Each row comes from the steps of one path. Every step used is in the known rows, and no mark comes twice. Write the path behind each row, first mark first.
Each row is shifted at random along 3 fixed directions that mean nothing.
Known rows:
J, B, K, W: [ 116  -32  149 -262  120 -251 -181 -111   95 -200 -293  220   -8   78
  141   25  193 -102   95 -266   78  331  168 -128 -147  288   28  265
   27  -49  236 -269 -104  -71   16 -167  137 -118   51 -127 -325   98
 -185  -51 -222   20 -138  -28  -86   60   18 -315 -138 -249  215   25
   40  188   -7]
D, J, T, B, K, W, C, L: [ 128   31   90  -73  -57 -180    6   79  -26   65 -122  148  -66  -37
  242  -20  -35   85   -9   11  119  128   63   54   97   95  -66  187
   23  155   77  -65 -186  130  -36  -79   88   37  106 -101 -149    0
   39  112 -109  148  -20   48  -20  133  -55   16 -134   31   11  -19
   44  117  122]
W, D, J, T, P, N: [ 129    1   35 -208 -182   35   11   59  -11   58  -54   85  -97 -125
  189  -60   65   97   -8   22  -32  170 -138  -22   28  -38  -77   83
   80   66  -11 -194 -165  178  -17  -31   85  108  154   14 -157   95
  -21   89  -74   74  -76  -15   80  181 -171   -7 -166  140  101  -22
   50  179   10]
V, N, P, J, T, D: [  12   -9   15  -16 -113  198   82  123  -51  176  -72  122 -180 -171
  158   62 -292  126  -51   93   96    9 -232  -94    0   35 -121   40
   57  119    3    7  -65  330  -58  -56   36   -4  144  117  -19   26
 -106  116   81  181    8   -9  -13  179 -174   66 -217  170  -48   45
  -69   30  120]
L, K, C, W, D, J, B, X, N: [ 112   33   29  100   -1  112   31  206   10  106  -62  160 -102 -167
  106   98 -164   63  -96  -24   11   27  101   20   78  -28 -132  123
    0   83   54  -25 -169  168   13 -106   68  -32  -39   21  -16   23
  -38  156  -42   -6   30   45  -81  150  -26   66 -132   16  -67  -54
   27  -41  154]
B, K, C, L, X: [  58   57   96  108   43  -47   31  127  -38   46  -91  143  -71 -121
   57  142 -122   15   39    4   58   35   57   54  126   69 -126  147
   -1  126   17   56 -129   99   -2  -44    2  -40  -64  -49  -43  -77
  -27   79 -108   -1   55   87  -98   67   -7   93 -107   16 -123  -25
   34  -17   20]
C, K, D, J, T: [  78   -3  100 -108  -50   12  -29   68   40  -39 -128  127  -66  -19
  116   54  123   31   71   13    9  175  -72   87   66   -3  -73   97
   57   86   28 -113 -179  -15    6  -12   13  102   48  -76 -124   94
  -56 -100 -159   10  -68   43   36   29 -115  -35  -52   47   57  -47
   80  128 -174]
X, N, P, D: [   1    2   83  -93   87   54  -84  -48   84 -120 -215  212 -146  -68
   32  107  -20  -30  133 -121   30  121   20  -95  -12   17  -75  112
   56   29  110  -72  -91   39   61  -96  -54  -37  -58  -64 -129  104
 -266 -130 -139   51  -62  -13 -128  -56  -39 -144  -81  -54   47   -7
    4   85   74]
G, K, W, C, L: [ 178  -43   72   63 -131 -289   92  177  -99  196  -18   45 -102  -84
  224  -36 -138   49 -158  -54  129   83  -73  -64 -111  168  -30  237
  -25  132   44 -120  -56  311  -99  -97  224 -128  121  123 -102  -69
  137  378   31   19   29    5  -31  225 -102   21 -239   83   14   53
   12  102  119]
C, L, G, K, D, J: [  -2  102   97  176  -60   60  101  135  -23   80  -75  114 -115 -191
   37  105 -109   96   48  144   42 -124   40  133  301 -162 -174   39
   39  204  -20  192 -175   96    7   42 -121  130 -177 -103  -10   11
  -44 -116 -138   47   42   61  -32  -14 -100  252  -39  162 -194 -108
   64  -32 -118]
B, V, X, P, D, J, T, U, K: [  52  196   35  -59 -128  192  116   67  -66   29  -54   97  -35  -69
  150   72  148  166  176  182   76 -119  -62  241  354 -233 -173  -60
   29   67 -146   10 -364  -11    6  249 -131  336  -39 -189  -15  -18
  142 -187 -253  -62 -158   50  141  253  -41  273  -17  215  -15 -244
  138  127 -318]
U, T, B, V, X, P, N, J: [  25   92   49   29  -64  284   79  132  -82  149  -95  114 -123  -86
  106  130 -162  111   -1  170   42  -30   -9   34  164 -179 -130   23
   80  117  -17   71 -172  249  -43   -4  -11   98   79   -6  -77  -31
    5  -14  -34   68   27   37    3  256 -122  123 -111  164  -74  -42
  -16    0   39]
T, U, N, X, P, J, D: [  28  118   44   -4 -117  155   73   60    5   10  -78  153 -126 -141
  120  106   22  114   88    3   23 -169   21   32  230  -99 -152  -26
   34   67  -53  -17 -231  116    8   64  -79  128  -46  -32  -20   71
   11  -45 -134   11  -28  -16   -1  158  -84  177   19  158    4 -136
   65   63 -134]
B, X, N, P, D, J, T, U, K, L: [  75  -23   -1   40  -88  162   72  183   20  129  -85   94 -206 -183
  144   70 -163  100  -98  -35   46   31 -141  -62   25   50 -117   82
   25  121   58 -107 -133  216  -62  -60   69  -53  174  101  -36   96
  -52  193    3   56  -63   26  -12  231 -125   76 -203  142    9    0
    7   29   29]
X, P, N, J, T, B: [  62   60   89  -82 -214   96   70   40 -102  106  -63  134  -98 -134
  129   19  -18  128   30  159   29    4  -20   23  158 -116  -95   41
   65  179  -40  -31 -200  221  -25   10  -10  159  119  -42 -112  -18
   72  -45  -73  161   16   22   46  154 -167   80  -27  201  -31  -34
   60  114  -40]
P, N, J, B, K, C: [  97  131   23  253 -381  205  314  331 -206  353  178   74  -80 -310
  119   83 -254  232 -108  321   88 -320 -128  130  377 -166 -220  -23
  -15  285 -186  156 -238  345 -104  134  -44  226  -28   79  182 -181
  330  164   52   57  127   78  124  317 -135  509  -82  372 -262 -114
  160  -35 -176]
G, K, L, V, N, X: [  55  136  114   27 -101   58  103  122  -23   35  -37  151 -106 -162
   36  138   49   99  113  147  170 -145 -104  148  330  -34 -173   67
   28  150  -93   80 -256   80   19   95 -100  112 -126  -88  -15  -56
  112 -106 -204 -151   63   35   55   51 -106  290  -48  225  -98 -179
  105   61 -303]
V, X, N, J: [  20   78   91   48 -125  146   97  142  -71  120    5  179 -142 -166
   62   95  -82  129   61  140   70 -110  -52   88  244 -168 -166  -13
   67  111 -117   90 -188  138   16   62  -83  133  -95  -48   25  -30
   16  -52  -90   -9  137   38    1    3 -140  222  -34  246 -137 -113
   79   13 -162]
B, X, P, J: [ 117   46  104 -158  -33  -97  -34  -28  -45  -44 -134  146  -43  -34
  170    9  156   26   94  -68   81  123   61    5   76  -12  -39  119
   60  -13   15 -162 -175   53  -10   41   57   92   29  -90 -256   16
   -6  -12 -198  -20  -90   21  -18  121  -29  -40  -82   59   99  -82
   57  160  -48]
B, N, X, P, D, J, T, W: [  55   42   42 -119   39  127  -91  -14   87  -66 -245  183 -151  -69
  186   58   31   41   16 -106   20   99   14  -68  -15   92  -77   95
   59   -6  124 -150 -146   83   39 -152   34   -6   91  -51 -219  131
 -208  -48 -146   80  -61  -23  -92   50  -42 -156  -54  -64   82  -27
    0   88  181]
U, X, P, D, J, B, K: [ 138  -13   33   52 -136   53   93  170  -77  162  -41  108    8 -124
  172   24  -65  103 -100  -43  101   71  -31  -64   39  -59  -58  110
   14   26   16 -180 -130  271  -91   57  146   55   90   78 -103   56
   56  233  -16  -24  -82   42   55  344  -96   67 -197  118   46  -21
   -3   74  -13]
W, C, L, X, N, P, J: [ 116  127   63  -49 -176  -55   80   71  -80   58   -9  210  -26 -209
  128   23  136  147  113  157   84  -78  -30  173  394 -196 -140   46
   43  166 -136   -3 -315  119   56  124  -81  194 -130 -121  -38  -20
  191  -19 -200   -2   85   51   58    9 -144  271  -47  276  -62 -193
  105  168  -79]
K, W, D, J, T, P: [  36  136   83 -119  -98  -32   26  -23    3   -9  -87  146 -145  -41
  204   16   34  111  122   58   32    6  -45   94  146   13 -135   30
   46   92  -40    8 -221   55   34  -44  -79  179    0 -168  -57  -23
  -79 -152 -189   88 -109    7   11   -5  -62   52  -55   99  -34  -88
   96  113    1]
D, J, T, P, N, X: [  53  -32   75  -99  -33  130  -55   50   11   47 -187  122 -211 -151
  138   27 -115   67  -74  -67   29  144   19 -115  -60  109  -85   89
  116   73   96  -86  -62  228  -35 -240   96  -55  176   65 -192   98
 -196  102   -7   82   56  -13 -123   50 -145 -109 -118   41    6   83
  -63   51  105]
C, K, T, U, D, J, B, V: [  39   37   59   77  -90  176  138  212  -77  224  -56   32  -92  -54
  124  105 -234   90  -65   90   48  -80  -33   41   89  -82 -143   54
   26  133   -9   57 -146  236 -129   22   61   64  153   95   48  -68
   69  124   34   99  -53   57   35  376  -96  199 -128  122  -55    2
   -6  -31  -75]
N, X, P, D, J, T, W: [  62  -32   71  -43   -4   74  -41   30   -2   70 -195  114 -182  -75
  193    0 -138   59  -97 -102   88  144  -18 -125 -161  141  -40  116
   54    5  103 -152  -57  253  -34 -189  149  -89  173   64 -196   74
 -204  131  -11  116  -51  -14 -118  110  -94 -187 -110  -35   55   83
  -81   62  265]
V, N, X, P, D: [-145   26   63  348  142  367   99  174  -35  175 -147  157 -346 -184
  -56  282 -668   68  -62    6   82 -157   27 -157  -27   18 -201   -2
   54  146   66  334   79  390  -26 -223  -95 -184  -78  143  129  -70
 -365   40  156   85  130   34 -313  -28  -52   76 -118   79 -298  124
 -199 -271  267]
X, P, D, J, T, W, C, K, G: [  44   69   58    0   70   20  -67  -15   60  -82 -249  142 -139  -71
  130   93  -61   27   46  -35  -15  151  143   28   60   70 -110  104
   62   83  165   38 -152   11   52 -169  -44   16    3 -151 -169   95
 -201 -158 -165  169 -101   -4 -155  -50   50 -165    2 -112  -14  -28
   20   75  185]
G, K, D, J: [  13   72  125   51  -34   59   45   69   23  -19  -83  127 -136  -74
   89   98   12   55  105   30  110  -73   28  113  201 -112 -140   36
   39  115   -9   66 -177  -10    1   70 -100  159 -161 -131  -41   29
  -88 -187 -180  -10  -29   55  -31  -38  -49  133  -14  112  -89 -114
   99   21 -160]
T, W, C, K, D, J, B, V, X, P, N: [  -2  157   41   93   89  246   31  111   15   25 -181  189 -156  -82
   85  174 -157   96   36   43   79 -110  165  108  246  -56 -201   10
   51   98   63  185 -252   89   41 -112 -101   53 -143 -103  -13   18
  -80 -126 -124  -31   16   35 -139   74   16  147    3   26 -122 -103
  -27  -56   94]
V, N, J, B, K, L: [  44    6  155 -286  112  -96 -168  -73  153 -255 -295  311  -24   -8
   85   92  233  -42  224 -121  177  221   81   -6  165  164  -55  177
   95   40  168 -138 -212 -158   62  -35  -46  -11  -78 -235 -283  203
 -182 -252 -308   51  -38   -9  -28 -100  -56  -74  -41  -68  161  -98
   57  186 -176]
W, C, L, K, D: [ 116   30   99  -30   -9 -118   13  104   17  -32  -61  149   -9  -62
   58   63  100   13  112  -23   72  115  -33  120  162   23  -87  170
  -19  106   -3  -91 -212   39   39   57   11   35 -104  -88  -65   15
   19   35 -182  -41  -60   58   25   67  -47   64 -105   47   25  -91
  104  127  -44]
B, X, P, D: [  18   89  106  -96  139   20  -84  -72   55 -168 -201  193 -102   20
   42  146   79  -38  202 -103    0  122   93   16   87  -14  -81   97
   33  -23   52  -51 -158  -48   80   -2  -77   60 -122 -173 -162   34
 -215 -207 -252  -41 -105   29 -110  -26   48  -96   -6  -67   39  -75
   34   64   10]
P, J, T, U, K, C, L: [  51   47   92 -118   -2 -104  -34    0    4  -67 -163  113 -121  -62
  141   50   69   21  127   29   56  100  106   88  115   24  -84  100
   26  167   42  -31 -202  -38  -15   23  -20   65   35 -138 -110   55
   11  -55 -187  131   -1   47  -45  106  -55   37  -20   25   41  -60
   71  126 -168]
N, X, P, J, T: [ 108   14   88    1 -218   31  110  123 -143  191  -31   86 -106 -164
  166    9  -87  148  -71  100  133   19 -114   -6   24   11  -68   68
   46  116  -67  -89 -131  324  -76  -22  103   69  170   78 -105  -71
   81  151    6   40   10   26   29  167 -169   60 -102  231  -36    9
   10   95  -39]
T, W, D, J, B, P, N: [ 134   99   30 -156 -223  -34   66   33  -54   86  -18  134  -23  -99
  225  -58   94  110    9   20  -14    3  -22   15  181  -79 -106   68
   34   53  -30 -151 -242  181  -11   42   58  178   24  -34 -117   30
  109   74 -139   59  -82  -18  112  281 -104  137  -98  136   79 -112
  100  177   26]
G, K, L, X, N, P, D: [  44  -43   85   29   82   64  -40   44   70  -35 -201  186 -171 -156
   23  133  -88  -22  -14 -120   96  135  -27 -117  -54   86  -76  164
   22   72  144  -83  -72  136   26 -128   36 -184  -33   29 -126   89
 -221   10  -88  -33  -26   17 -132  -22 -102 -103 -188   -2    3   25
  -56   24  100]
C, W, D, J, B: [ 112    3   65    1 -195  -69  119  160 -119  260   38   86  -66  -95
  200  -50 -188  111 -123   55   26   32  -66  -36   33  -73  -75   97
   26   83  -71  -62  -89  361  -82   -6  159   53   88  119  -25  -52
   98  264   50   98   34   20   57  272 -176  160 -176  149  -12   21
  -37   66  111]
T, D, J, B: [  63 -118  135 -270  138  -69 -198  -59   98  -99 -292  176  -63   24
  134  -18    8  -82   21 -265   80  363  120 -187 -190  191   23  219
   84  -65  212 -270  -20   80  -19 -175  190 -141  112   -9 -310  206
 -320   75  -77  150  -69  -16 -114   85  -69 -310 -139 -213  211  119
  -97  121  184]
B, P, N, X: [ -10  160   82   58  -45  125   66   33  -31   -3  -81  179 -161 -138
   29  181  -63   68  130   60  -18 -144   65   67  279  -81 -186   -5
   45  116  -44  137 -181  102   43  -28 -154  138 -145  -89   -4  -73
  -63 -152 -169  -44   61   28  -76  -15  -28  177   34  137 -153 -107
   70   -4  -93]
G, K, W, T: [  67   73  162 -120   46 -165  -74  -79   72 -157 -180  148 -160   44
  125  104  140  -29  145  -20   27  172  101   62    7   40  -51  157
   23   84  105  -25 -155  -93   57  -70  -37   58  -77 -220 -174   -5
 -132 -261 -267    3  -50   10  -81 -127  -11 -143  -32  -50   19  -72
  108  115 -108]
P, J, T, B, V: [ 105 -115  120 -308  133   -9 -157  -48   27  -29 -309  113  -88   67
  153  -31  -53  -74  -25 -159  130  359   93 -191 -257  180   47  258
  106  -33  231 -248  -20  162  -96 -180  259 -170  275   43 -391   87
 -231  120  -14  160 -123    3  -92  273  -75 -296 -235 -159  235  155
 -144  120  222]
C, L, K, W, D: [ 102  125   95   12 -120 -169  115   73  -69   59   32  135  -11  -78
  117   18   99   77  115  103   13   -1  -62  161  237  -81 -116   99
  -56  119 -115  -19 -251   69   39  136  -38  155 -114 -110   15 -120
  143  -21 -215  -70  -74   55  102  140  -73  203 -129  134  -39 -155
  141  129 -155]
W, D, J, B, K: [ 113  -45   97  -50  -42  -38   12  109   -2   78  -93  133  -17  -77
  147   16  -83   37  -29  -85  120  168   22  -55   16   -6  -56  165
   46   23   71 -137  -97  158  -59   -6  129   26   39    9 -133   59
  -81  121  -44   51  -87   33   13  177  -53    3 -189   20   58   12
   -7   75   41]
K, C, W, T, U, D: [  81  102   61 -111  -55  -95   -8   28   46  -54  -49  103 -121   23
  167  108  101    4  116   16 -118   73  -14  101   78  -13  -82  100
  -25   67  -19  -79 -215   12   45   29  -12   72   22 -107  -34    8
   35  -27 -209  131  -16    0   20  131  -18    5   20  -21   70 -113
  136  135   13]
G, K, W, C, L, V, X, P, N, J: [  50   57   76   62  103   14  -26   62   -5   26 -256  188 -175 -111
  149   78 -105   64  -39   17  187   29   80   16   87   30  -89  130
   72  109  114   78 -162  181    6 -179   18 -115  -59  -50 -157   40
  -76   15  -97    0   82    0 -177  -18  -78   35 -142   46  -56  -39
  -84   43  153]
G, K, D, J, T, W: [  34   68   93   13  -85   67   51   70   11   43  -73   92 -187  -65
  161   54  -43   88   24   59   80  -52  -36   83   75   -8 -130   49
   20  131   16   24 -173   57  -12  -10  -25  122  -22  -89  -53   11
  -79 -114 -122   64  -39   30  -17   39  -84   56  -35   97  -74  -61
   90   27  -48]
X, N, P, D, J, B: [  32   34   72  -46 -111  115   35   62  -16   59 -108  201  -88 -157
   95   37  -63  106   43   28   95   -9  -17  -21  150  -92 -111   47
   66  120    6  -36 -168  180    4  -19  -40  103  -31  -31  -48   73
  -70  -38  -73   82   -4   13  -14   62 -140   88  -76  134  -29  -45
   30   81  -14]
T, W, D, J, B, V: [  43   66  127 -266  165  -37 -146 -106  113 -150 -268  197  -65   80
  145   19   86  -48  160 -148  100  144  185  -10   44   61  -56  154
   80  -69  133 -111 -178  -59   34  -78   37   32  -64 -185 -264   95
 -245 -169 -229   72 -133   -9  -76   67   36 -107  -44 -178  154  -42
  -27  112  144]
B, K, T, U, J: [ -48   79  121   27   90   93    4    5   44  -48 -168  125 -221  -30
   73  187 -145   11  145   18   44  -52  174   39  123  -75 -156   35
   54  116   79  169 -111  -44  -25   21 -120   74  -50 -144  -13  -16
 -182 -217 -139  159  -52   57 -121  -10   14   58  -38   16 -105  -42
   48  -58  -89]
W, T, D, J, B, N, X, P: [  17   42   84   26    1  213   -4  105   47   67 -178  174 -152 -120
  107  164 -197   86  -27  -15   56   59   37  -44   83    7 -122   84
   61   90   89   12 -118  235   12 -169    2   22   74   -7  -75   57
 -196   -6  -31  112   27   27  -96   18  -57  -27  -34   35  -74   22
  -38  -40  172]
X, P, N, J, D: [ -35   -2   67   76   28  229   22   97    7   53 -182  161 -213 -151
   52  117 -268   56   -7  -31   41  -28   -8 -109   -7    2 -114   32
   93   99   85   69  -35  227  -20 -156  -33  -64  -18   55  -66   65
 -255  -19   37  106  -11   -3 -157    8 -120   10  -95   77  -75   59
  -83  -43  137]
D, J, B, N: [   8   -1   91  -16   26   89  -10  103    3   82 -159  174 -142 -111
   96   93 -237   35  -16  -56   49   22  108 -104   19   42 -106  110
   92  110  109   45  -26  199  -53 -154   35  -45   29   27 -106   28
 -177   56   15  122   75   32 -124   81  -90   35 -137   31  -77   64
  -50  -50   94]
V, X, N, P, D, J, B, K, W, T, U: [ 197   91   43 -212 -274  -18   48   57   -3   35  -42  175   10  -87
  254  -39  307  170    2   52   52  120 -106  100  232  -96  -82   75
    0   49  -34 -258 -381   81   29   93   57  206  108 -108 -100   99
  213   29 -235    3 -102  -26  182  248 -121   96 -118  151  152 -214
  204  280 -209]

Which path is each row?
[ 146  141   65 -203 -225  116  103   98  -90  122   -1  101   24  -37
  191  -15  143  181   63  190  105   72 -164  175  302 -164 -125   42
   59   48 -148  -98 -339  185  -17  155   29  306   67 -101  -82  -31
  188   -2 -178  -57  -97   38  211  310 -136  241 -108  241   48 -163
  105  181 -181]
W, T, P, D, J, B, V, X
[   9   66   37  -16  -41  194   33   47   13   44 -120  189 -128  -84
   58  136  -80   60   29  -44    8  -86   92  -46  170 -126 -138   22
   39   60   32  -23 -194  178  -10   -5  -19   43  -22   -1   -3   86
  -78   13  -78   88    4    5  -42  197  -69  130  -18   93   14  -57
    0   11   -6]
T, U, X, N, J, B, P, D
[  38   46   89   79  -16  110   44   82  -30   41 -140  188 -131 -199
   68  110  -73   65   11   30   81  -12   23   -6  171    0 -125   73
   57  119   49   30 -151  143  -10  -41  -34  -34  -37  -27 -126   -8
  -73  -31 -108   20   -1   55  -70   28 -101  109 -135  125  -91  -50
   -3   14   21]
B, K, L, X, P, N, J
[  47   32   60  118 -129  146  134  173 -115  209  -43  187 -100 -233
  107  104 -254  164  -64   79  191  -64   -4  -31  157  -85 -151   43
   46  133   -4   83 -141  289  -57  -14    5   58   12   55   14  -43
   27  101   23    5   64   40  -35  159 -111  187 -179  229 -152  -32
   -9  -15  -70]
V, X, N, P, J, B, K
[  43   31   18   12  105   88  -58   32   81  -47 -241  229 -164 -142
  133  112  -77   43   19  -19   47  110    6   -8   60   68 -104  107
   15  110  129  -32 -174   76   68 -152  -20  -84  -35  -73  -63  110
 -181  -43 -113   84  -12   23 -121  -39  -84  -83 -163  -24   -9  -26
  -56   52  200]
U, K, W, C, L, X, N, P, J, T, D
[  -2   71   83  -26   41  183  -43   54  105  -40 -210  207 -143  -74
  107  209  -59   58   66  -64    9   23  119    0  136  -44 -117   62
   64   75  101   -3 -177  107   35 -110  -56   37   34  -84  -75  118
 -188 -105 -132  126   18    9  -88   12  -29  -11   31   19  -11  -51
    6   -1   68]
W, T, U, D, J, B, N, X, P
[  76  -30  107  -50   66  114  -97   85  147  -84 -247  203  -88  -72
   92  135   52  -17  -30 -182  123  115   80  -71   46   94  -72  157
   55   22  177 -150 -130   44    5 -147   71  -58  -18  -19 -188  196
 -195  -32 -133  -38   21    2  -84   10  -51  -83  -64  -73   79  -20
    5   35  -25]
G, K, D, J, B, N, X
[  34   91    5   39 -104  341  125  206  -82  188  -49  120  -98 -136
  132  106 -182  165  -19  174   37  -71 -119   57  156 -142 -144   -5
   58  106  -54   29 -197  279  -41   28  -14  112  100   21  -28  -10
    8   45   -9   32    1   44   61  320 -152  180 -140  224  -78  -61
  -22  -15   31]
U, D, J, T, B, V, X, P, N
[   1  236   28  110  -41  101  144  107  -34   66  -85  249  -60 -130
   80  169 -143  162  148  220  161 -230  -77  180  461  -73 -224   36
   -8  220  -67  251 -319  151   55   53 -214  164 -224 -160  145 -102
   97 -151 -167    7   -3   40   12   87  -30  395  -98  174 -188 -188
   63   29  -36]
J, B, K, W, C, L, V, N, P, D
[ -32   46   95   -8   63  214  -46   12   22   13 -236  189 -226 -110
   78  149 -230   54    8  -14   27   39  173  -58   90    7 -134   55
  108  130  129  100  -87  190   -5 -229  -36   -4   47  -44 -126   47
 -268  -78  -52  143   75   33 -188  -10  -66  -36  -23   25 -108   52
  -84  -59  168]
D, J, T, B, P, N, X
[ -46   74   59  -73   55  174   -7   18   52   -8 -230  170 -191 -103
   86  122 -111   81  102   85   92    9  -60   60  194  -14 -161   40
   92  159   57  121 -198   87    3  -60 -110   12   41  -62  -41   83
 -122 -141 -124  120  -48   22  -67   59 -110  141 -108   89  -36  -58
  -49   55  -54]
C, K, L, V, N, P, D, J, T, U
[ 125   14   33   -3  -59   34  -17   84   38   55 -191  100 -185  -89
  216  134  -92   35 -168  -59   24   84  147  -84  -36   68  -67  153
   32  107  174  -84 -136  244  -54 -202  154 -100  166   70 -127  100
   24  169  -37  119   58  -34  -91  198  -66  -42  -61  -11   57   14
  -21   45  129]
G, K, C, W, T, U, J, B, P, N, X
[ 118   49   42  137 -131  -25   85  175  -50  174  -48   79  -74 -215
  158   47 -197   84 -145   75   25  -11   73    5   85  -47 -114  128
    8  132   40   34 -125  255  -37  -76   92    5  -29   26  -49   12
   47  159  -22  122   41    3  -27  166  -67  111 -117   41  -92  -32
   13    9  139]
L, G, K, C, W, D, J, B
[  77   80   17   99 -234  208  179  242  -23  222   74   82 -230 -139
  131   94 -150  166 -109  119  -82 -167 -154   33  121 -118 -155  -14
    1  137  -90    5 -194  279  -33  -17   27   56   67   91  130  -14
   77  156   33   58   55    2   49  221 -184  241  -91  252  -64  -73
   85  -13  -49]
K, W, T, U, X, N, J, D
[  39   38   70   51   -3  124   38   86   27   54 -128  194 -146 -110
  101   98 -166   44  -37   13   36   12   45  -55  102  -22 -114   80
   23   88   87   30 -130  153  -11  -90    6  -16  -72   -9  -31   16
 -130  -42  -49   80    2   11  -61   93  -68   85 -156   10  -38  -16
  -19   -9   78]
P, N, J, B, K, W, D
[  42  114  102  -34 -126   35   91   41  -51   25  -79  157  -62  -99
  135   54   23  137  138  137  133    4  -19  138  283  -84 -135   53
   14  182  -29   15 -271   68    1  127 -112  225    9 -185  -70  -26
   31 -159 -205   87 -144   89   73  119  -68  153  -35  179  -62 -122
  109   93 -106]
X, P, D, J, T, B, K, L
[  84  153   21  159 -107  211   69  185   41  105  -88  127 -125 -245
  131  189 -135  120  -97  165  -52  -92   69  106  291 -103 -194   63
   -4  162   37  119 -236  167   48  -93  -45  114  -61  -61    9   35
   24  -27 -120  101  121   17  -23   66  -28  165   16   37 -168 -130
   82  -51   86]
L, G, K, C, W, T, D, J, B, N, X
[  27   99  -34  156 -101  246  121  187   -5  176    4  141 -264 -214
  154  119 -301  171  -60  114   12 -180  -79   32  136 -107 -188  -16
   24  151  -36  105 -156  268    8  -69  -54   65  -48   18  104   21
  -81   78   20  105   96   25  -80   65 -100  162  -81  190 -171  -50
   -3  -56  236]
U, X, N, P, D, J, T, W, C
[ -22  102  113    6   91  236  -14   17  -19  -10 -247  166 -145  -32
   52  180  -98   43   83  110   69   35  151   66  207 -145 -154   30
   91  108   69  166 -201   55    8  -73 -101   83   10 -120 -115  -18
  -90 -235 -157   42   13   52 -125   57  -30   34   -7   32  -82  -60
  -36   -8  -52]
C, K, T, B, V, X, P, N, J
[  -3   80   69  -46   90  284  -25   44   19   -2 -230  232  -87  -61
   33  151 -109   57   77   40  130    0  -10  -12  183  -55 -122   68
   96   36   47   40 -187  166   19  -42  -45   17  -65  -57 -102   62
 -156 -119 -100   27  -26   15  -67  104  -69   93  -96   54   -8  -55
  -67    5   55]
L, V, N, J, B, X, P, D
[  85    9   81  -14   21  -21  -47  109   89  -45 -191  139  -98 -136
   83   81    2   39   24   36   56  143   11   87  108   25  -87  161
   63  162  119  -13 -168   45   39 -100    4   -7  -66 -127 -161  157
 -148  -58 -142  102    7   21  -54  -92  -99  -20  -69   28  -22  -40
   32   70   49]
W, C, L, G, K, D, J, T
[ 166    6   38  -86  -89  -72   -8  102   22   31  -59   66  -53  -55
  252    0  116   36  -32  -36  -43  162  -10   69    4  -13  -44  151
  -10   36   39 -213 -201   83  -25   31  135   25  132  -11 -126   77
   77  170 -146  125  -91   11   55  268  -51  -36 -139  -13  128  -99
  114  172   73]
L, K, C, W, T, U, D, J
[ 158   21   63  -47 -206   44   77   96  -96  124  -50  186   39 -216
  136   13   68  124  -40   37  126   29  -20  -14  174  -86  -89  106
   36   80  -10 -155 -226  204  -37   61   85  101   51   24 -116    1
  146  104  -85  -19  -39   30   88  230 -136  115 -190  184   15  -88
   69  144 -112]
L, X, N, P, J, B, K
[ 102   71   38 -254 -129   92    3   70   61    1 -122  162    8  -20
  212   54  150   99  100   27   90   50 -150   56  188  -35  -80   93
   81   38    6 -177 -284  109  -16   65   27  142  128  -75 -144  137
   53  -18 -166  110 -106  -41  151  267 -110  109 -105  118  172 -139
   81  217  -78]
W, T, U, D, J, B, V, N, P
[  78   30   82  -43  -32  -27   41   58 -116  145 -151  101 -137  -91
  184   10 -110  101  -57   78  152  132  -53    9  -32  108  -75  127
   49   89   42  -14 -147  239  -60  -94  116  -65  192   41 -162  -66
   46  116  -50    4  -49   40  -32  222 -138    4 -194  115  -12   19
  -70   83   18]
C, K, L, V, X, P, J, T, W
